Here is a tiny trained network, its code and every weight. The questions are about switching its units off for an input and a class, where a switched-off unit gives its printed mean instead of its output.

import numpy as np


def w(rows, s, z=0):
    codes = np.array(rows[::2]) - 128.0
    scale = np.full(codes.shape[1], s)
    scale[-1] = z or s
    return codes * scale


def f(y):
    return y / 2 * (1 + np.tanh(0.7978845608 * (y + 0.044715 * y**3)))


def log_softmax(a):
    a = a - a.max(-1, keepdims=True)
    return a - np.log(np.exp(a).sum(-1, keepdims=True))


def net(x, mask):
    res = np.array(x, float).reshape(1, 7) / 4 @ E
    y = f(res @ A[0][:, :-1].T + A[0][:, -1])
    res = res + np.where(mask, y, B[0][:, -1]) @ B[0][:, :-1]
    return log_softmax(res[-1] @ U[:, :-1].T + U[:, -1])


A, B = {}, {}
E = w([
[135,143,132,127,138,121],'x0',
[97,233,50,58,56,185],'x1',
[155,78,105,9,151,57],'x2',
[137,127,127,132,126,127],'x3',
[141,148,122,135,144,115],'x4',
[107,116,130,121,124,134],'x5',
[175,99,134,90,189,253],'x6',
],0.012)
A[0] = w([
[129,93,189,134,125,79,99],'n0',
[118,125,122,109,61,103,131],'n1',
[91,198,185,247,75,152,159],'n2',
[169,109,109,55,185,222,152],'n3',
[115,126,134,115,152,123,124],'n4',
[165,82,208,207,188,216,143],'n5',
[146,110,156,156,127,171,126],'n6',
[118,126,161,185,195,173,124],'n7',
[141,114,136,200,129,128,95],'n8',
[107,117,11,56,75,72,115],'n9',
[146,112,148,179,166,159,128],'n10',
[143,66,156,148,140,58,44],'n11',
[92,71,155,151,192,52,73],'n12',
[149,70,114,81,160,117,185],'n13',
[123,190,114,101,103,191,13],'n14',
[192,91,254,136,117,66,165],'n15',
[143,77,176,169,129,164,135],'n16',
[161,128,111,54,148,186,7],'n17',
[104,160,115,211,85,168,125],'n18',
[125,96,95,131,127,124,106],'n19',
[124,66,112,118,94,172,115],'n20',
],0.011,0.014)
B[0] = w([
[118,106,62,136,149,159,179],'n0',
[129,158,123,113,113,163,162],'n1',
[87,61,39,185,169,173,254],'n2',
[67,19,97,197,213,94,236],'n3',
[125,84,138,149,97,169,131],'n4',
[166,182,248,76,82,115,252],'n5',
[127,144,151,115,129,129,161],'n6',
[169,122,182,81,142,128,188],'n7',
[138,109,180,130,133,108,159],'n8',
[182,159,174,86,88,127,212],'n9',
[132,147,174,128,110,100,177],'n10',
[125,198,43,117,79,183,181],'n11',
[117,141,11,138,135,140,203],'n12',
[129,165,74,129,127,176,214],'n13',
[39,22,154,187,163,84,158],'n14',
[85,58,73,176,169,81,253],'n15',
[138,131,183,97,126,144,188],'n16',
[158,254,46,80,53,226,149],'n17',
[113,128,76,148,144,119,199],'n18',
[141,104,132,131,146,134,124],'n19',
[74,154,104,125,119,94,143],'n20',
],0.0083,0.014)
U = w([
[87,11,113,187,186,109,4],'0',
[121,128,21,146,115,166,198],'1',
[184,166,211,69,73,130,197],'2',
],0.011,0.003)

Each question gives the input, the list of numbers given to net, and the class t.
The units are the neurons (one row each of A and B). Each row of codes is followed by its name. A weight is (code - 128) times the scale printed after its matrix; where a second scale follows, it is the last column's (A, B and U).
mask holds one flag per neuron, in row order. A switched-off neuron (its flag False) gives its mean, the last column of its row in B, instead of its output. The means were averaged over made-up inputs and are rounded, as every weight is.
A unit's drop is (log p(t) with every unit on - log p(t) with that unit switched off) / (log p(t) with every unit on - log p(t) with every unit switched off).
The circuit of an input: a set's keep is (log p(t) with only the set's units on - log p(t) with every unit switched off) / (log p(t) with every unit on - log p(t) with every unit switched off). Starting from the 12 units with the biggest drops (on a tie, the unit counted first), units are removed one at a time, each time the one whose removal leaves the highest keep (on an exact tie, the one counted first), for as long as the keep stays at least 0.8.
circuit, biggest first: the units of the circuit, biggest drop first
unit that matters most: the unit with the biggest drop
top k neurons: the k neurons with the biggest drops, biggest first
drop when u is switched off: that unit's drop, to one decimal
input [3,-4,1,0,0,1,-5], class 1: circuit, biggest first	(n3, n11)
input [2,1,2,5,-7,-5,-3], class 2: unit that matters most	n2
input [8,-7,3,-1,0,-7,-7], class 1: top 2 neurons	(n11, n12)
input [-4,7,-1,-5,1,-6,7], class 0: top 2 neurons	(n3, n14)
input [-3,5,0,-2,-2,3,6], class 0: top 2 neurons	(n3, n14)
input [7,8,2,7,6,1,-1], class 2: circuit, biggest first	(n9, n2)
input [-7,3,-8,2,0,-3,2], class 0: top 2 neurons	(n2, n14)
input [8,2,-7,-8,7,-1,7], class 0: top 2 neurons	(n3, n2)
input [3,0,-4,0,-1,-4,7], class 2: top 2 neurons	(n5, n15)
input [5,-7,1,4,7,-8,-5], class 1: top 3 neurons	(n11, n12, n3)
input [-5,-6,-6,2,-4,2,1], class 2: top 2 neurons	(n5, n3)
input [4,0,8,6,0,4,-6], class 1: drop when n5 is switched off	0.8
input [-4,2,5,4,-6,4,-8], class 2: drop when n9 is switched off	0.2
input [1,-7,8,1,6,6,-3], class 1: drop when n11 is switched off	0.1
input [2,-5,-8,-6,6,-4,6], class 2: circuit, biggest first	(n5)
